Below is a small trained network, with its code and all its weights. Each question gives an input and a class and asks what happens when units are switched off, that is, made to give their printed mean instead of their output.

import numpy as np


def w(rows, s, z=0):
    codes = np.array(rows[::2]) - 128.0
    scale = np.full(codes.shape[1], s)
    scale[-1] = z or s
    return codes * scale


def norm(h):
    return h / np.sqrt((h * h).mean(-1, keepdims=True) + 1e-5)


def f(y):
    return np.maximum(y, 0)


def log_softmax(a):
    a = a - a.max(-1, keepdims=True)
    return a - np.log(np.exp(a).sum(-1, keepdims=True))


def net(x, mask):
    res = np.array(x, float).reshape(1, 7) / 4 @ E
    u = 0
    for l in range(3):
        y = f(norm(res) @ A[l][:, :-1].T + A[l][:, -1])
        res = res + np.where(mask[u : u + 3], y, B[l][:, -1]) @ B[l][:, :-1]
        u += 3
    return log_softmax(norm(res)[-1] @ U[:, :-1].T + U[:, -1])


A, B = {}, {}
E = w([
[164,189,152,105,136,126,158,147,156,106,126,158],'x0',
[8,230,162,64,193,127,45,197,74,214,153,155],'x1',
[134,141,117,144,101,119,113,148,152,117,124,134],'x2',
[175,76,137,3,67,165,124,159,223,226,46,119],'x3',
[112,171,91,108,130,129,153,116,143,120,117,158],'x4',
[193,221,70,115,47,24,166,93,37,161,222,39],'x5',
[149,155,134,108,144,136,143,120,155,111,154,142],'x6',
],0.0069)
A[0] = w([
[61,188,146,127,246,97,20,174,154,149,89,142,40],'L0N0',
[116,201,128,94,115,135,78,211,122,72,143,110,183],'L0N1',
[110,132,68,29,164,95,103,252,161,221,173,113,4],'L0N2',
],0.0045,0.0031)
B[0] = w([
[167,88,151,111,181,97,82,98,105,154,181,197,252],'L0N0',
[64,101,142,122,195,107,91,94,92,138,167,62,228],'L0N1',
[103,116,251,223,71,177,197,92,89,81,127,183,221],'L0N2',
],0.012,0.0036)
A[1] = w([
[105,175,196,121,62,197,141,109,220,93,31,101,82],'L1N0',
[103,158,188,87,103,144,192,189,28,188,122,82,25],'L1N1',
[162,144,159,2,6,96,192,110,113,122,98,79,2],'L1N2',
],0.004,0.0027)
B[1] = w([
[167,5,64,194,254,182,57,111,112,84,59,37,251],'L1N0',
[131,137,188,102,118,54,220,12,124,30,181,19,217],'L1N1',
[179,13,118,171,129,67,120,100,218,197,125,109,249],'L1N2',
],0.0069,0.0023)
A[2] = w([
[77,153,174,226,105,154,128,92,188,108,108,116,182],'L2N0',
[108,139,210,82,59,230,96,180,130,191,109,172,5],'L2N1',
[101,163,172,53,2,165,166,142,131,201,186,140,106],'L2N2',
],0.0069,0.0021)
B[2] = w([
[98,182,177,104,138,135,170,125,117,75,81,103,254],'L2N0',
[135,173,149,128,91,176,157,137,253,151,76,172,228],'L2N1',
[44,72,197,164,138,113,98,119,163,102,34,74,208],'L2N2',
],0.013,0.0032)
U = w([
[66,115,190,141,135,155,185,84,110,47,55,99,252],'0',
[53,67,116,53,209,179,16,186,85,172,216,188,80],'1',
[195,214,77,216,25,106,202,91,44,84,172,79,20],'2',
[61,207,119,39,132,85,63,125,7,166,178,72,115],'3',
[161,24,66,22,109,250,143,190,179,133,1,105,41],'4',
[74,175,203,94,97,190,113,127,206,199,39,195,37],'5',
[157,65,79,53,40,76,130,87,219,223,113,61,143],'6',
],0.0071,0.0033)

Each question gives the input, the list of numbers given to net, and the class t.
The units are the neurons (one row each of A and B). Each row of codes is followed by its name. A weight is (code - 128) times the scale printed after its matrix; where a second scale follows, it is the last column's (A, B and U).
mask holds one flag per neuron, layer by layer. A switched-off neuron (its flag False) gives its mean, the last column of its row in B, instead of its output. The means were averaged over made-up inputs and are rounded, as every weight is.
A unit's drop is (log p(t) with every unit on - log p(t) with that unit switched off) / (log p(t) with every unit on - log p(t) with every unit switched off).
The circuit of an input: a set's keep is (log p(t) with only the set's units on - log p(t) with every unit switched off) / (log p(t) with every unit on - log p(t) with every unit switched off). Starting from all 9 units, units are removed one at a time, each time the one whose removal leaves the highest keep (on an exact tie, the one counted first), for as long as the keep stays at least 0.8.
circuit, biggest first: the units of the circuit, biggest drop first
top k neurons: the k neurons with the biggest drops, biggest first
k most important neurons of layer l: the k neurons of layer l with the biggest drops, biggest first
drop when u is switched off: that unit's drop, to one decimal
input [4,1,5,-3,1,5,6], class 3: top 2 neurons => [L0N1 L0N2]
input [-8,-4,-5,1,8,-1,5], class 4: circuit, biggest first => [L0N2 L0N1 L1N1]
input [6,1,1,-5,-1,-1,0], class 1: most important neuron of layer 2 => [L2N0]
input [3,1,2,4,-5,8,6], class 0: top 3 neurons => [L2N2 L0N2 L1N0]
input [7,4,1,-6,4,0,-5], class 1: circuit, biggest first => [L0N0 L2N0]
input [-1,2,-2,-4,6,-7,-5], class 1: circuit, biggest first => [L0N0 L0N2]
input [4,-5,2,1,-8,8,-5], class 6: circuit, biggest first => [L1N2 L0N2]
input [-2,1,7,-2,3,-7,5], class 1: top 2 neurons => [L0N0 L0N2]
input [-7,6,-8,1,0,6,7], class 0: circuit, biggest first => [L0N2 L2N2]
input [3,-1,0,2,-8,-4,-2], class 4: circuit, biggest first => [L1N0 L0N2 L0N0 L0N1]
input [1,1,-3,-5,5,-2,7], class 1: top 2 neurons => [L0N2 L0N0]
input [-1,8,4,5,7,8,0], class 0: top 3 neurons => [L0N2 L2N2 L1N1]
input [-4,6,-4,3,1,6,1], class 0: top 2 neurons => [L0N2 L2N2]
input [2,5,4,-8,-1,-1,-8], class 1: most important neuron of layer 0 => [L0N0]
input [2,4,7,7,-8,4,-3], class 0: top 2 neurons => [L0N2 L1N1]
input [-1,2,-3,4,-8,8,-3], class 0: top 2 neurons => [L2N2 L0N2]
input [7,5,5,6,-3,1,7], class 0: 2 most important neurons of layer 2 => [L2N2 L2N0]
input [4,2,1,-3,-7,-7,4], class 1: drop when L0N0 is switched off => 0.9
input [0,3,-7,-4,5,-1,1], class 1: drop when L0N0 is switched off => 0.2
input [6,4,7,-3,-2,-6,8], class 1: drop when L2N1 is switched off => 0.0
input [-3,5,5,2,-4,3,3], class 0: circuit, biggest first => [L0N2]
input [2,6,8,5,-4,2,7], class 0: 2 most important neurons of layer 0 => [L0N2 L0N1]
